Below is a small trained network, with its code and all its weights. Each question gives an input and a target symbol and asks what happens when units are switched off, that is, made to give their printed mean instead of their output.

import numpy as np


def w(rows, s, z=0):
    codes = np.array(rows[::2]) - 128.0
    scale = np.full(codes.shape[1], s)
    scale[-1] = z or s
    return codes * scale


def norm(h):
    return h / np.sqrt((h * h).mean(-1, keepdims=True) + 1e-5)


def f(y):
    return np.maximum(y, 0)


def softmax(a):
    e = np.exp(a - a.max(-1, keepdims=True))
    return e / e.sum(-1, keepdims=True)


def log_softmax(a):
    a = a - a.max(-1, keepdims=True)
    return a - np.log(np.exp(a).sum(-1, keepdims=True))


def net(x, mask):
    ids = ['αβεηξσφψω'.index(c) for c in x.split()]
    T = len(ids)
    res = E[ids] + P[:T]
    u = 0
    for l in range(3):
        q, k, v = (norm(res) @ M[l].T for M in (Q, K, V))
        z = softmax(np.where(np.tri(T) > 0, q @ k.T / 2**0.5, -1e9)) @ v
        res = res + np.where(mask[u], z, O[l][:, -1]) @ O[l][:, :-1]
        u += 1
        y = f(norm(res) @ A[l][:, :-1].T + A[l][:, -1])
        res = res + np.where(mask[u : u + 4], y, B[l][:, -1]) @ B[l][:, :-1]
        u += 4
    return log_softmax(norm(res)[-1] @ U[:, :-1].T + U[:, -1])


Q, K, V, O, A, B = {}, {}, {}, {}, {}, {}
E = w([
[187,172,94,175],'α',
[65,154,116,182],'β',
[74,88,91,141],'ε',
[110,126,104,120],'η',
[80,203,109,135],'ξ',
[144,95,148,210],'σ',
[113,138,153,102],'φ',
[151,89,150,149],'ψ',
[105,184,29,254],'ω',
],0.0092)
P = w([
[88,105,2,103],'0',
[78,165,152,152],'1',
[69,76,50,50],'2',
[102,147,207,141],'3',
[81,71,62,48],'4',
[116,162,221,134],'5',
[70,65,69,43],'6',
[122,161,232,134],'7',
],0.0023)
Q[0] = w([
[113,197,218,176],'L0H0',
[43,84,254,66],'L0H0',
],0.0078)
K[0] = w([
[216,158,165,41],'L0H0',
[53,114,230,2],'L0H0',
],0.0072)
V[0] = w([
[65,175,254,56],'L0H0',
[74,52,179,79],'L0H0',
],0.0035)
O[0] = w([
[188,188,40,228,153],'L0H0',
[114,191,3,236,1],'L0H0',
],0.0045,0.00057)
A[0] = w([
[170,160,55,221,103],'L0N0',
[64,13,47,76,132],'L0N1',
[37,71,39,148,2],'L0N2',
[209,118,3,89,103],'L0N3',
],0.0049,0.0027)
B[0] = w([
[173,225,193,186,224],'L0N0',
[253,120,116,232,253],'L0N1',
[206,208,73,95,237],'L0N2',
[238,20,182,45,156],'L0N3',
],0.0044,0.0027)
Q[1] = w([
[5,85,75,99],'L1H0',
[155,254,182,209],'L1H0',
],0.0055)
K[1] = w([
[1,159,66,126],'L1H0',
[206,206,196,60],'L1H0',
],0.0064)
V[1] = w([
[3,97,64,179],'L1H0',
[25,173,181,85],'L1H0',
],0.0041)
O[1] = w([
[99,136,3,91,80],'L1H0',
[88,120,125,158,1],'L1H0',
],0.0048,0.00055)
A[1] = w([
[27,143,252,175,1],'L1N0',
[255,133,155,213,110],'L1N1',
[5,183,68,255,128],'L1N2',
[71,182,157,241,101],'L1N3',
],0.0047,0.0019)
B[1] = w([
[255,170,214,61,151],'L1N0',
[112,147,135,79,219],'L1N1',
[97,101,172,119,253],'L1N2',
[207,101,186,139,204],'L1N3',
],0.0091,0.0054)
Q[2] = w([
[254,92,193,75],'L2H0',
[65,134,184,126],'L2H0',
],0.0054)
K[2] = w([
[167,94,120,1],'L2H0',
[161,122,173,143],'L2H0',
],0.0063)
V[2] = w([
[116,5,109,24],'L2H0',
[95,223,195,169],'L2H0',
],0.0028)
O[2] = w([
[133,89,28,2,48],'L2H0',
[112,170,46,52,246],'L2H0',
],0.0049,0.0011)
A[2] = w([
[65,3,178,211,56],'L2N0',
[90,208,228,49,247],'L2N1',
[65,143,254,58,251],'L2N2',
[54,25,177,215,3],'L2N3',
],0.0051,0.0012)
B[2] = w([
[100,2,144,163,140],'L2N0',
[56,132,85,106,253],'L2N1',
[118,76,51,165,241],'L2N2',
[142,24,133,222,139],'L2N3',
],0.0061,0.0059)
U = w([
[188,134,195,28,242],'α',
[124,33,146,166,77],'β',
[199,119,1,192,115],'ε',
[147,251,78,47,5],'η',
[10,143,78,135,225],'ξ',
[183,70,150,107,90],'σ',
[160,224,180,227,169],'φ',
[136,53,121,31,75],'ψ',
[111,53,135,228,58],'ω',
],0.009,0.0027)

Each question gives the input, a string of symbols that net reads in full, and the target symbol t.
The units are the heads (2 rows each of Q, K, V and O) and the neurons (one row each of A and B). Each row of codes is followed by its name. A weight is (code - 128) times the scale printed after its matrix; where a second scale follows, it is the last column's (O, A, B and U).
mask holds one flag per unit, layer by layer, with each layer's heads first. A switched-off unit (its flag False) gives its mean, the last column of its rows in O or B, instead of its output. The means were averaged over made-up inputs and are rounded, as every weight is.
A unit's drop is (log p(t) with every unit on - log p(t) with that unit switched off) / (log p(t) with every unit on - log p(t) with every unit switched off).
The circuit of an input: a set's keep is (log p(t) with only the set's units on - log p(t) with every unit switched off) / (log p(t) with every unit on - log p(t) with every unit switched off). Starting from the 12 units with the biggest drops (on a tie, the unit counted first), units are removed one at a time, each time the one whose removal leaves the highest keep (on an exact tie, the one counted first), for as long as the keep stays at least 0.8.
units of the circuit, in order: the units of the circuit, biggest drop first
unit that matters most: the unit with the biggest drop
top k neurons: the k neurons with the biggest drops, biggest first
top k neurons in layer l: the k neurons of layer l with the biggest drops, biggest first
drop when u is switched off: that unit's drop, to one decimal
input ξ ξ ξ α ξ σ, target α: top neuron in layer 1	[L1N0]
input ε ξ σ ω, target ω: units of the circuit, in order	[L1N2 L0H0 L2N3]
input ξ α ξ ξ ψ ω η, target α: top 3 neurons	[L0N1 L2N2 L1N2]
input ψ ξ ω φ σ α ξ ξ, target α: units of the circuit, in order	[L1N0 L0N2]
input η ε ξ ξ σ ψ, target ψ: top 2 neurons	[L0N0 L1N3]
input ξ ε ξ α α ε, target α: top 4 neurons	[L0N1 L0N2 L1N2 L2N2]
input ε α ξ β, target α: top 2 neurons	[L1N0 L1N3]
input ξ β ξ η, target η: top 2 neurons in layer 0	[L0N2 L0N0]
input ξ ξ ξ ω ξ ξ η ξ, target ξ: top 2 neurons	[L0N0 L0N1]
input σ α ξ ε ξ φ ω η, target φ: units of the circuit, in order	[L0H0 L0N0]
input ξ β ε ξ ξ φ ω, target φ: top 3 neurons	[L0N2 L0N0 L2N2]
input σ ξ ε ε, target ε: top 2 neurons	[L0N2 L0N1]
input ξ ξ α φ α ω σ ω, target α: units of the circuit, in order	[L0H0 L1N0 L1H0]
input ε ω ξ ω ξ ω ε ξ, target ξ: unit that matters most	L1H0
input η ξ β ε ω, target φ: top 2 neurons	[L0N2 L2N2]
input ψ ξ ξ ξ ε ξ ξ ψ, target ψ: top 3 neurons in layer 0	[L0N0 L0N1 L0N2]
input ω α ε ε β α φ, target η: top 3 neurons in layer 1	[L1N1 L1N2 L1N3]
input ξ ω α ξ β, target β: top 2 neurons	[L0N0 L0N1]
input α ψ ξ α ω ε, target α: top 4 neurons	[L0N1 L0N2 L1N2 L2N2]
input ξ ε β η, target η: top 2 neurons	[L0N2 L1N2]
input ξ ξ ε, target ε: top 2 neurons	[L0N1 L0N2]
input σ α α, target ψ: top neuron in layer 1	[L1N3]
input ε ξ α η ξ ξ ξ ω, target α: top 2 neurons in layer 1	[L1N0 L1N3]
input σ σ ξ ξ ξ η φ, target η: top 2 neurons in layer 1	[L1N2 L1N3]
input η ξ φ α ξ ξ, target α: top 2 neurons in layer 1	[L1N0 L1N3]
input α ξ φ ψ ω ε ω ε, target φ: drop when L0H0 is switched off	0.4
input ξ φ φ ξ ω ξ σ ε, target φ: unit that matters most	L0H0
input α ε β ε ξ ξ φ φ, target φ: drop when L0H0 is switched off	1.3
input α ε σ φ φ ω ω ψ, target φ: drop when L0H0 is switched off	1.8
